Below is a small trained network, with its code and all its weights. Each question gives an input and a class and asks what happens when units are switched off, that is, made to give their printed mean instead of their output.

import numpy as np


def w(rows, s, z=0):
    codes = np.array(rows[::2]) - 128.0
    scale = np.full(codes.shape[1], s)
    scale[-1] = z or s
    return codes * scale


def norm(h):
    return h / np.sqrt((h * h).mean(-1, keepdims=True) + 1e-5)


def f(y):
    return y / 2 * (1 + np.tanh(0.7978845608 * (y + 0.044715 * y**3)))


def log_softmax(a):
    a = a - a.max(-1, keepdims=True)
    return a - np.log(np.exp(a).sum(-1, keepdims=True))


def net(x, mask):
    res = np.array(x, float).reshape(1, 3) / 4 @ E
    u = 0
    for l in range(2):
        y = f(norm(res) @ A[l][:, :-1].T + A[l][:, -1])
        res = res + np.where(mask[u : u + 9], y, B[l][:, -1]) @ B[l][:, :-1]
        u += 9
    return log_softmax(norm(res)[-1] @ U[:, :-1].T + U[:, -1])


A, B = {}, {}
E = w([
[108,159,96,74,101,123,200,11],'x0',
[7,153,117,200,164,178,130,83],'x1',
[78,123,152,73,190,179,167,105],'x2',
],0.0012)
A[0] = w([
[203,116,112,86,79,58,148,133,89],'0.n1',
[151,97,117,163,100,98,55,195,74],'0.n2',
[115,132,104,86,168,143,187,31,81],'0.n3',
[205,125,74,126,5,25,138,99,17],'0.n4',
[167,125,185,64,188,183,146,196,121],'0.n5',
[149,158,57,157,60,70,105,69,125],'0.n6',
[134,135,138,124,127,122,142,87,112],'0.n7',
[94,147,142,29,155,137,184,84,90],'0.n8',
[213,102,144,112,126,73,53,208,2],'0.n9',
],0.0031,0.0024)
B[0] = w([
[172,175,149,224,159,104,98,121,207],'0.n1',
[117,196,216,79,109,198,158,111,190],'0.n2',
[230,186,100,58,83,169,214,161,249],'0.n3',
[205,137,193,71,214,60,98,81,254],'0.n4',
[93,32,126,105,128,47,123,81,220],'0.n5',
[172,59,103,100,123,16,149,58,246],'0.n6',
[181,116,101,131,112,142,134,139,127],'0.n7',
[196,125,170,46,133,183,170,105,234],'0.n8',
[152,120,67,126,87,124,253,157,186],'0.n9',
],0.0026,0.00095)
A[1] = w([
[213,139,124,176,41,93,197,242,3],'1.n1',
[229,177,184,78,133,146,172,193,73],'1.n2',
[167,106,65,75,132,78,189,93,163],'1.n3',
[191,121,138,188,47,78,196,202,41],'1.n4',
[90,159,122,111,208,195,148,116,100],'1.n5',
[134,165,38,176,47,106,171,94,117],'1.n6',
[83,144,144,207,177,160,4,164,47],'1.n7',
[53,178,115,113,182,244,170,111,65],'1.n8',
[129,174,65,159,159,126,151,85,127],'1.n9',
],0.0034,0.0028)
B[1] = w([
[108,85,160,156,43,116,212,124,138],'1.n1',
[41,122,74,152,72,151,117,84,184],'1.n2',
[86,166,152,166,127,163,101,174,251],'1.n3',
[127,113,184,154,77,121,200,160,139],'1.n4',
[181,93,98,194,95,123,123,141,153],'1.n5',
[58,70,138,102,103,112,81,143,145],'1.n6',
[110,254,188,58,101,179,152,131,198],'1.n7',
[183,127,122,187,130,72,109,165,187],'1.n8',
[138,80,144,117,104,122,89,146,139],'1.n9',
],0.0036,0.0021)
U = w([
[149,167,80,52,109,218,167,62,212],'0',
[28,100,83,145,89,105,48,100,61],'1',
[207,140,154,122,144,34,101,52,143],'2',
[62,245,190,149,158,191,81,180,103],'3',
[112,99,178,171,50,105,210,165,229],'4',
[86,50,155,77,224,137,127,165,2],'5',
[190,124,58,228,176,169,116,151,108],'6',
],0.011,0.0015)

Each question gives the input, the list of numbers given to net, and the class t.
The units are the neurons (one row each of A and B). Each row of codes is followed by its name. A weight is (code - 128) times the scale printed after its matrix; where a second scale follows, it is the last column's (A, B and U).
mask holds one flag per neuron, layer by layer. A switched-off neuron (its flag False) gives its mean, the last column of its row in B, instead of its output. The means were averaged over made-up inputs and are rounded, as every weight is.
A unit's drop is (log p(t) with every unit on - log p(t) with that unit switched off) / (log p(t) with every unit on - log p(t) with every unit switched off).
The circuit of an input: a set's keep is (log p(t) with only the set's units on - log p(t) with every unit switched off) / (log p(t) with every unit on - log p(t) with every unit switched off). Starting from the 12 units with the biggest drops (on a tie, the unit counted first), units are removed one at a time, each time the one whose removal leaves the highest keep (on an exact tie, the one counted first), for as long as the keep stays at least 0.8.
circuit, biggest first: the units of the circuit, biggest drop first
unit that matters most: the unit with the biggest drop
top k neurons: the k neurons with the biggest drops, biggest first
top k neurons in layer l: the k neurons of layer l with the biggest drops, biggest first
drop of u: that unit's drop, to one decimal
input [-8,-1,1], class 4: circuit, biggest first : (0.n9 1.n1)
input [0,-8,8], class 5: circuit, biggest first : (0.n5 1.n3)
input [4,3,-5], class 1: circuit, biggest first : (1.n6)
input [-4,2,7], class 5: top 3 neurons : (0.n5 0.n1 1.n3)
input [7,2,-7], class 2: top 2 neurons : (0.n4 0.n6)
input [-1,-3,5], class 5: top 2 neurons : (0.n5 1.n7)
input [1,2,-8], class 2: top 2 neurons : (0.n4 0.n6)
input [-7,-2,5], class 5: top 4 neurons : (0.n5 0.n9 1.n3 0.n3)
input [4,3,-7], class 2: top 3 neurons : (0.n4 1.n2 0.n6)
input [6,5,-4], class 1: top 3 neurons in layer 1 : (1.n6 1.n7 1.n3)
input [6,5,-3], class 1: top 2 neurons in layer 1 : (1.n6 1.n7)
input [1,2,0], class 6: top 2 neurons in layer 0 : (0.n5 0.n9)
input [-2,5,5], class 6: drop of 1.n8 : 0.2
input [4,6,2], class 6: unit that matters most : 1.n8
input [-1,-7,2], class 4: drop of 0.n9 : 2.7
input [-6,-1,4], class 5: drop of 0.n1 : 0.5
